B:
0: -263	-335	-372	-14	-139	145	-57	121	-496	248	-13	-192	-10	145	-274	-341	-522	-136	15	-241	251	147	34	92	0	-203	36	92	-84	-77	309	155	-338	-181
1: 198	-55	250	0	244	-34	-122	-28	69	3	191	62	-58	-139	36	180	411	-47	141	8	82	39	-73	-64	18	14	-36	-62	-14	-2	-16	-42	72	25
2: -112	-128	59	64	2	-46	76	-202	-483	39	212	-214	32	-28	-121	-2	-74	-92	112	52	-10	60	-86	-94	63	-206	71	36	-214	-33	298	-123	-135	26
3: -186	-21	-206	-266	-370	8	57	262	-352	352	-127	-20	-26	176	17	-148	-435	-245	-114	129	227	269	217	198	-50	34	59	151	98	368	-38	-61	-221	-253
4: -46	10	44	-133	26	22	-46	-113	290	-30	224	-119	177	46	122	62	-54	-155	-57	-120	-132	94	71	-174	108	37	-48	-26	-50	213	-58	-98	-113	14
5: -141	-43	-113	-193	-192	32	60	147	-160	240	-46	-93	43	87	-36	-133	-316	-240	-90	46	105	210	148	56	-42	52	44	124	58	295	25	-26	-224	-97
6: -45	-46	277	-7	-32	-161	46	-66	203	18	242	23	142	17	127	123	-181	-141	-118	34	3	11	125	74	31	67	-227	-45	-14	253	-37	-190	-36	-217
7: -91	250	191	-237	-178	-35	50	119	19	195	-126	25	-2	81	17	154	-6	-251	-42	314	47	45	104	210	-26	-65	-28	116	-81	461	-145	-161	20	-80
8: 256	116	362	-38	229	-62	-58	-110	285	-62	144	135	-28	-118	166	307	495	-20	95	107	17	33	1	-51	41	88	-48	-105	8	144	-152	-129	188	42
9: -4	144	82	-230	-193	-46	109	118	-98	237	-147	93	-21	63	105	50	-71	-166	-87	254	154	211	211	146	-63	155	52	78	119	424	-158	-120	-20	-121
10: 144	230	230	-164	-110	-77	155	87	-36	168	-192	168	-97	-13	110	175	159	-108	-19	361	192	184	189	229	-63	147	52	36	117	404	-155	-144	118	-65
11: -17	-57	-60	76	140	109	89	-138	31	8	-63	-150	67	1	-246	-72	-93	-48	60	-183	127	65	44	83	43	-70	6	-18	-133	-12	285	144	-107	105
12: 8	-135	-11	31	131	91	-101	-71	-12	1	104	-52	0	19	-77	-13	25	-24	93	-168	94	37	-27	-16	72	-126	-26	-58	-99	-58	115	45	-48	-31
13: -23	-2	183	-187	-101	97	-5	134	-73	35	70	-28	-83	-45	156	-40	47	-248	-24	321	-192	139	-73	-241	-82	-111	136	113	92	310	-132	-293	-73	58
14: -258	-67	48	-25	-8	77	-106	75	-80	85	117	-270	58	44	-304	-32	-173	-295	87	-25	-38	-132	-160	97	38	-410	-106	129	-343	82	250	-7	-201	8
15: 93	250	138	-162	-126	-13	188	12	42	133	-247	138	-39	59	109	132	40	-74	-60	272	161	192	237	222	-20	139	60	12	86	417	-144	-117	109	-49
16: 111	-50	55	152	293	-78	115	-156	80	80	10	-124	110	-116	-354	74	86	-36	116	-257	324	47	99	267	39	125	-123	-44	-156	-77	389	271	-92	89
17: -137	54	164	-164	93	-31	154	-144	87	227	-160	-78	212	-2	-125	-55	-108	-191	-170	10	12	78	209	-114	-139	336	-16	94	34	323	-50	83	-121	79
18: 129	-51	46	54	59	57	0	63	54	-105	218	-148	-69	-109	-54	65	116	-156	163	17	18	120	-116	57	110	-239	27	4	-105	30	246	-106	-103	114
19: 311	-16	-28	48	197	134	230	-154	125	-75	-170	54	-51	-111	35	-80	155	98	31	-69	169	341	174	-66	-16	275	203	-99	235	50	109	82	20	213
20: -65	-46	475	168	-110	-298	306	-61	41	53	84	95	110	-19	4	118	-407	-120	-183	236	156	-54	211	403	-82	73	-343	-21	-16	307	126	-238	21	-343
21: -138	72	205	-62	-120	-274	193	-312	-419	105	316	-210	190	-4	61	205	-82	-164	5	197	-87	101	69	-89	105	23	15	44	-211	229	149	-273	-119	-31
22: 135	13	227	-90	202	-173	-28	-34	238	102	283	-72	142	-153	9	209	259	-202	32	-67	64	103	63	-35	28	262	-113	0	-8	172	17	1	-99	57
23: 150	260	249	-169	-98	-15	141	49	14	96	-190	173	-108	-6	166	176	205	-90	-13	388	93	174	141	140	-49	87	97	27	109	415	-198	-202	161	-13
24: 42	236	116	-211	-194	-3	151	62	-13	170	-248	147	-54	94	145	102	-23	-111	-78	307	145	201	233	198	-40	110	70	36	105	453	-193	-152	86	-100
25: 59	-152	44	47	171	61	-107	-54	-60	11	130	-31	-38	-43	-81	21	126	-32	125	-119	110	37	-61	-25	45	-111	-17	-49	-77	-82	125	31	-31	-13
26: 119	44	78	-257	164	37	-164	34	183	58	254	-117	46	-119	108	115	407	-241	91	-10	-122	179	-67	-332	47	117	109	54	31	183	-123	-56	-119	216
27: -111	-257	-23	36	47	267	-71	35	-206	-88	106	-196	-99	-35	-112	-247	-112	-154	91	17	-174	50	-235	-286	-25	-390	144	74	-69	-56	212	-114	-182	133
28: -31	-170	-33	76	131	80	23	-36	-141	58	33	-155	5	-51	-249	-110	-71	-97	90	-130	128	66	-39	23	0	-108	13	28	-106	-65	302	108	-164	64
29: 70	36	76	-89	134	-55	-48	-110	296	39	169	-34	149	0	54	147	106	-99	-5	-169	60	98	119	-13	94	168	-96	-69	-31	152	-35	28	-46	-10
30: -19	-33	-75	-6	8	144	-57	-64	-57	37	-94	33	-52	134	-45	-13	-60	37	61	-93	160	54	59	114	75	-171	10	-70	-96	25	40	38	36	-104
31: 76	154	323	-108	-128	-137	175	85	-85	176	-128	175	-74	-23	107	157	37	-136	-66	394	170	127	177	241	-103	128	-30	46	110	403	-128	-205	103	-150
32: -13	-84	-29	21	44	73	-57	-124	-84	14	48	-7	-6	83	-10	14	-35	27	63	-116	118	58	36	22	90	-127	-10	-83	-97	-13	75	-2	6	-97
33: -2	-255	-2	87	176	42	-22	41	-231	106	114	-177	-31	-129	-289	-123	-2	-156	131	-125	156	73	-99	-5	-38	-93	6	62	-83	-118	337	119	-212	75
34: -11	-62	5	-75	69	43	-95	-98	131	9	171	-51	92	52	68	41	-8	-76	8	-152	-3	80	40	-107	91	-9	-46	-58	-51	84	-17	-30	-71	-46
35: 172	271	-268	-449	138	308	-212	-20	333	13	11	-167	25	17	167	84	561	-167	148	-118	-189	339	-19	-462	172	96	382	34	26	251	-251	50	-88	451
36: -145	-86	-194	43	-51	317	40	-146	-66	-83	-179	-89	-24	197	-99	-215	-321	43	10	-132	2	63	22	-13	70	-330	105	-45	-121	7	158	12	-46	1
37: -136	-55	-83	-208	-212	-21	39	191	-224	288	-15	-73	23	75	-15	-110	-296	-261	-83	85	147	217	145	83	-58	73	27	134	72	301	3	-44	-234	-152
38: -76	-213	294	180	37	-181	42	-110	112	-21	288	34	128	12	8	74	-309	-59	-92	-87	105	-91	88	188	31	-41	-344	-102	-81	50	134	-130	-35	-325
39: 7	1	208	-213	-112	96	-36	185	-124	41	84	-2	-136	-66	200	-28	117	-260	-3	392	-199	158	-106	-268	-95	-127	169	128	123	324	-176	-334	-57	60
40: 195	-158	-93	38	241	369	-139	324	357	2	-275	72	-225	-68	-262	-212	121	-74	116	-182	271	79	-62	189	-93	-155	14	4	110	-54	118	267	-29	104
41: -151	-2	139	-187	-13	-33	-242	79	123	112	294	-108	99	60	25	149	37	-280	27	-10	-88	-71	-75	-46	83	-178	-155	60	-195	208	-93	-125	-103	-107
42: 162	-11	-28	8	-12	82	-114	34	65	-94	152	66	-128	57	139	136	131	21	155	-28	132	116	-18	146	181	-248	0	-122	-63	19	28	-127	81	-116
43: 410	466	605	-112	104	-130	210	-78	279	-26	-202	326	-148	-159	261	472	681	-5	54	567	82	112	142	183	-62	220	57	-62	127	465	-305	-280	421	109
44: 216	253	272	-63	135	41	36	-229	489	-157	-37	169	32	30	250	281	323	68	-2	71	-39	57	135	-7	104	80	-22	-167	13	257	-240	-148	263	45
45: -45	-280	279	309	42	-126	129	-50	-224	26	78	60	-36	-35	-193	-22	-312	0	-2	23	274	-101	26	353	-64	-173	-267	-63	-100	-78	322	-61	3	-308
46: 20	-57	67	27	77	43	64	-44	-157	49	3	-88	-30	-58	-142	-14	34	-99	89	36	91	90	-18	31	-8	-87	51	29	-79	51	191	-2	-70	70
47: 206	147	297	-204	9	-17	37	243	103	167	-128	173	-150	-124	111	127	321	-204	-1	362	124	178	78	80	-142	173	58	81	207	384	-215	-132	74	24
48: -43	-212	49	200	116	44	38	-123	-91	-23	58	-72	18	11	-207	-70	-195	1	50	-166	160	-27	-8	138	33	-185	-113	-60	-144	-115	295	54	-61	-95
49: 85	-30	102	-94	59	-4	-93	-9	26	67	121	60	-20	-4	116	103	159	-61	44	3	80	111	46	-51	40	47	-14	-49	32	117	-98	-69	21	-79
50: -161	99	46	-89	-167	-112	162	-280	-157	18	211	-202	202	107	97	118	-226	-133	-41	69	-119	120	119	-66	157	-45	19	7	-192	267	101	-231	-118	-28
51: 67	-106	100	4	125	-19	-98	-36	30	37	166	19	3	-20	11	86	109	-49	68	-96	115	50	9	8	46	-15	-79	-63	-37	12	31	-12	-12	-91
52: 158	4	52	-68	2	3	-142	58	340	-171	439	-78	10	-25	234	202	151	-159	115	-47	-87	133	-71	-22	230	-183	-61	-75	-67	128	7	-237	-60	-9
53: 112	164	219	-157	-67	-57	121	66	-5	127	-97	112	-65	-36	118	133	136	-143	-23	307	102	173	140	102	-61	128	54	42	113	366	-135	-159	61	-25
54: -22	-126	-13	16	128	99	-66	-119	-16	29	25	-31	30	47	-85	-39	-17	-1	46	-175	98	36	21	-39	38	-65	-18	-58	-72	-33	86	75	-35	-36
55: 130	79	234	-65	112	-27	78	5	76	52	26	-17	-13	-129	-19	113	239	-158	51	161	40	117	20	4	-39	79	31	37	19	211	28	-72	-8	123
56: 85	246	-199	-364	63	256	-73	-36	284	35	-83	-151	62	47	96	28	308	-165	65	-71	-133	290	54	-304	114	89	298	45	17	291	-166	41	-93	347
57: 245	6	164	-38	136	-22	151	-41	49	27	6	48	-37	-163	80	43	238	-63	25	105	96	263	102	-81	-56	260	116	-16	192	161	17	-53	-9	129
58: -259	-40	270	-273	292	-54	125	-247	-49	448	-244	-114	334	-88	-256	-191	-5	-254	-269	-49	-63	46	226	-478	-352	681	28	190	139	323	-161	258	-215	193
59: -73	92	-219	29	-86	248	91	-251	221	-90	-311	81	53	326	7	-55	-362	185	-68	-229	165	66	258	248	163	-163	-11	-173	-107	107	14	70	114	-155
60: 262	-71	-208	216	-107	153	-151	108	134	-400	421	-74	-234	65	145	188	36	47	355	-123	117	128	-195	369	434	-738	-25	-205	-260	-178	350	-256	31	-107
61: 170	65	251	-110	24	-75	30	135	35	52	149	5	-75	-154	89	161	263	-221	73	258	26	154	-20	19	-20	32	30	60	63	260	-20	-186	-26	57
62: -22	178	270	-173	-216	-251	147	-117	-432	162	171	-5	20	3	217	261	77	-157	15	427	-4	160	97	3	43	38	72	59	-67	366	-80	-362	20	-114
63: 171	342	285	-177	-106	-46	186	-10	110	83	-234	217	-79	23	218	249	224	-54	-39	408	106	177	214	190	-24	142	73	-14	110	474	-251	-219	219	-32
64: -30	-140	-82	-23	2	62	-83	23	-180	145	0	23	-47	84	-60	-50	-106	-31	41	-114	232	97	65	110	28	-69	-26	-27	-29	0	62	61	-60	-176
65: -78	-150	-5	77	53	-24	-36	-225	-305	1	251	-147	55	41	-65	41	-59	-9	116	-125	42	31	-51	-58	134	-197	-11	-55	-222	-107	232	-53	-83	-68
66: 263	54	65	-39	90	41	226	-161	157	-43	-97	105	5	-68	182	6	118	52	-49	41	93	332	232	-92	-7	342	152	-92	256	203	-47	-54	43	115
67: 41	48	221	-174	69	-86	-15	-15	127	138	109	18	89	-52	96	126	148	-175	-45	78	11	109	102	-91	-34	220	-43	26	60	283	-146	-81	-35	-17
68: 409	-96	124	-10	285	-5	71	-125	175	-54	115	143	-47	-200	232	53	402	73	37	-66	125	347	129	-245	-22	436	135	-140	336	31	-77	-7	46	129
69: -43	-186	-109	56	83	118	-77	-46	-94	37	49	-76	-8	57	-142	-98	-126	-22	77	-215	151	57	-2	34	60	-158	-23	-44	-100	-87	186	96	-101	-70
70: -73	5	-7	-181	-70	-16	-16	-5	148	112	134	-71	142	81	100	27	-149	-186	-89	-66	-3	148	144	-46	56	106	-50	18	7	276	-80	-69	-144	-83
71: 67	-75	23	149	208	123	50	-164	63	-80	-20	-89	-2	-28	-208	-12	45	20	124	-162	120	21	-23	84	62	-154	-6	-75	-151	-93	281	103	-9	104

-33	-51	137	149	-43	-91	-114	-106	-131	104	-166	-33	29	426	143	116	-11	55	-38	129	-79	-63	-23	7	-239	41	-34	17	72	134	-349	70	-42	94	66	-77 -> 70
136	-110	-35	253	-167	81	-228	-141	-74	128	-75	1	203	161	-104	283	-105	-19	-187	-113	-190	-79	-141	47	-139	-43	54	47	-8	119	-322	135	-104	180	49	-334 -> 52
-70	-21	3	-159	2	-58	63	25	24	-19	-133	5	-67	56	-107	-54	-19	46	22	27	130	157	-76	55	-49	-19	-72	-95	63	-136	21	12	110	-55	-50	40 -> 31
1	20	79	280	88	-163	162	-37	-149	124	103	129	169	-145	240	-34	73	-117	-371	-162	-143	-248	128	-147	91	59	159	243	-25	255	327	-189	-57	166	33	264 -> 56
154	-212	-196	258	118	51	-69	33	35	60	-36	-104	31	112	-58	251	-43	-51	-350	-89	-305	0	-81	18	50	0	-7	29	-41	-79	-244	-29	263	73	2	-27 -> 27
32	-26	56	314	50	-92	-61	-221	-58	112	-95	-21	170	275	69	447	-119	18	-244	8	20	-174	-105	51	-44	57	-114	76	-102	203	-233	-26	-153	141	128	-72 -> 15
20	-44	52	111	76	-110	-63	-129	-105	84	-20	-52	25	128	31	-1	23	21	-156	-32	-119	-194	-14	-30	-12	117	-35	104	108	80	-95	-86	-95	135	38	-76 -> 30
-286	154	23	-188	435	-82	259	-24	-35	51	-100	116	15	-45	143	-246	46	65	-36	119	256	-49	99	29	153	23	-90	97	10	32	547	-168	-203	-96	-173	187 -> 50
25	-253	-111	113	-36	157	322	-66	351	-115	1	-20	-1	-19	-271	-246	-43	52	-127	-128	196	13	-150	49	38	104	15	-93	-152	-47	-32	-34	-54	-103	110	17 -> 43
-16	-2	71	-163	19	-121	166	94	-3	251	16	55	-78	-190	-150	-151	74	35	-16	-50	102	33	-13	67	58	71	44	65	215	-199	316	6	309	63	65	-38 -> 14
-99	86	-21	-258	162	-183	183	20	-39	-20	-35	55	-55	-212	-24	-202	56	-24	-49	-49	138	52	32	-45	148	-6	-35	43	125	-106	390	-175	3	-26	-119	223 -> 4
22	-205	140	145	-206	60	43	66	61	239	-84	4	-48	276	-83	-112	38	93	26	65	-33	31	-60	108	-281	92	106	-37	106	-52	-257	228	304	52	184	-205 -> 41
6	-109	35	141	1	-4	-139	-165	-12	36	-152	-100	14	384	-50	170	-70	100	-63	75	-24	-71	-129	78	-152	89	-135	-35	24	44	-416	50	-90	63	72	-209 -> 48
23	-137	43	235	-73	34	-102	-88	-30	51	-105	-40	54	318	1	117	-46	48	-137	12	-118	-62	-87	42	-179	61	-15	-22	-22	89	-337	73	2	70	68	-126 -> 53
47	-189	132	596	-121	5	187	-2	-56	176	59	133	215	197	349	-100	92	-109	-357	-82	-283	-243	136	-151	-198	64	336	205	-125	408	-74	6	8	157	180	210 -> 35
24	-115	-30	117	-88	145	13	-38	84	-60	85	19	51	-178	-278	-161	-43	39	-225	-240	-30	-86	-129	50	49	116	13	-57	-69	-47	122	-27	1	12	2	-140 -> 8
73	-21	-31	55	-43	-13	-150	-107	-117	70	-12	11	116	-51	-102	44	-25	-25	-166	-149	-160	-103	-71	-19	1	-4	40	83	91	41	-26	-12	-116	152	-40	-195 -> 42
-87	16	109	-52	-4	-143	-8	9	-125	66	-145	25	-30	203	111	-33	40	21	7	95	4	59	21	-15	-152	-12	-14	-2	116	10	-55	17	72	29	-29	89 -> 9
-89	54	287	339	-251	0	-179	-241	-127	123	-117	99	226	348	22	393	-169	120	-108	20	149	-160	-157	146	-286	78	-93	-36	-141	298	-223	167	-216	132	160	-259 -> 16
-44	-29	-67	-57	116	-97	287	-41	134	-13	-75	35	10	-57	-63	-2	-34	-14	-100	-26	239	68	-60	4	107	-9	-47	4	-45	-38	166	-115	-20	-47	18	200 -> 63
160	-98	-174	-123	-86	-2	-82	-161	-28	122	-145	-6	147	43	-138	-48	-9	-79	56	-77	-111	26	-84	-74	-63	-173	152	141	212	35	-245	81	-317	170	-45	-301 -> 60
8	-73	113	278	-187	111	-122	74	-147	73	82	112	108	-59	-13	-123	28	-14	-280	-192	-284	-109	1	-5	-135	55	166	16	-22	97	106	69	166	102	-23	-79 -> 26
20	-182	63	251	-150	99	-53	-53	35	34	-75	-19	40	278	-50	-9	-32	60	-119	-15	-97	-48	-93	47	-212	79	33	-59	-48	77	-312	109	37	38	91	-140 -> 55
36	-162	31	245	-20	5	16	-182	59	33	-98	-73	65	336	-11	85	-50	56	-118	27	-1	-136	-99	17	-123	107	-44	18	-42	143	-358	13	-158	76	137	-109 -> 71
-103	36	-12	-105	108	-104	185	24	21	18	-103	74	5	-33	0	-3	-15	-4	-66	19	187	113	-17	23	45	-42	-42	-11	-5	-54	224	-63	50	-46	-52	180 -> 32
63	-33	-226	-129	151	-8	30	223	-26	-22	71	26	-46	-452	-183	-67	36	-112	-316	-259	-221	152	-10	-15	265	-70	41	0	67	-309	419	-147	418	-12	-216	164 -> 39
7	-34	7	316	-80	76	-236	-113	-118	-84	-77	18	180	184	10	317	-137	4	-306	-100	-168	-66	-121	33	-112	-15	-62	-62	-179	163	-215	24	-95	71	-54	-79 -> 57
-72	-1	-13	-172	-136	80	96	164	31	-77	46	133	-26	-385	-268	-307	9	-3	-99	-226	65	169	-70	43	43	-23	74	-132	12	-201	441	3	238	-85	-141	60 -> 1
-67	-7	66	-255	59	-176	259	85	19	140	-25	45	-131	-125	-67	-343	120	28	73	12	160	62	40	-8	32	63	45	51	232	-167	298	-61	186	0	24	112 -> 7
24	-95	63	316	-18	-7	-93	-132	-41	82	-84	-37	96	312	32	290	-85	48	-220	7	-71	-120	-97	63	-124	83	-72	6	-83	134	-295	34	-2	98	108	-104 -> 54
-91	-87	228	166	-326	120	-132	-25	-69	35	-113	76	50	321	-37	-114	-30	116	25	30	-14	13	-91	85	-384	54	59	-137	-13	107	-247	237	27	14	55	-209 -> 22
-8	5	-72	-93	390	-414	337	-310	72	26	-178	-141	-32	263	184	145	7	-25	-21	172	298	-141	3	-124	178	72	-196	201	106	120	-148	-320	-404	69	123	302 -> 59
-58	35	-73	-233	139	-119	205	50	16	-49	15	50	-60	-303	-107	-265	53	-36	-95	-121	96	60	9	-50	185	7	-4	23	97	-150	416	-180	44	-32	-120	203 -> 23
-100	108	79	-161	-26	-155	23	73	-132	53	-115	99	-1	-34	25	54	-6	-16	-23	9	96	164	-7	21	-51	-84	-23	-41	82	-76	205	1	164	3	-94	141 -> 64
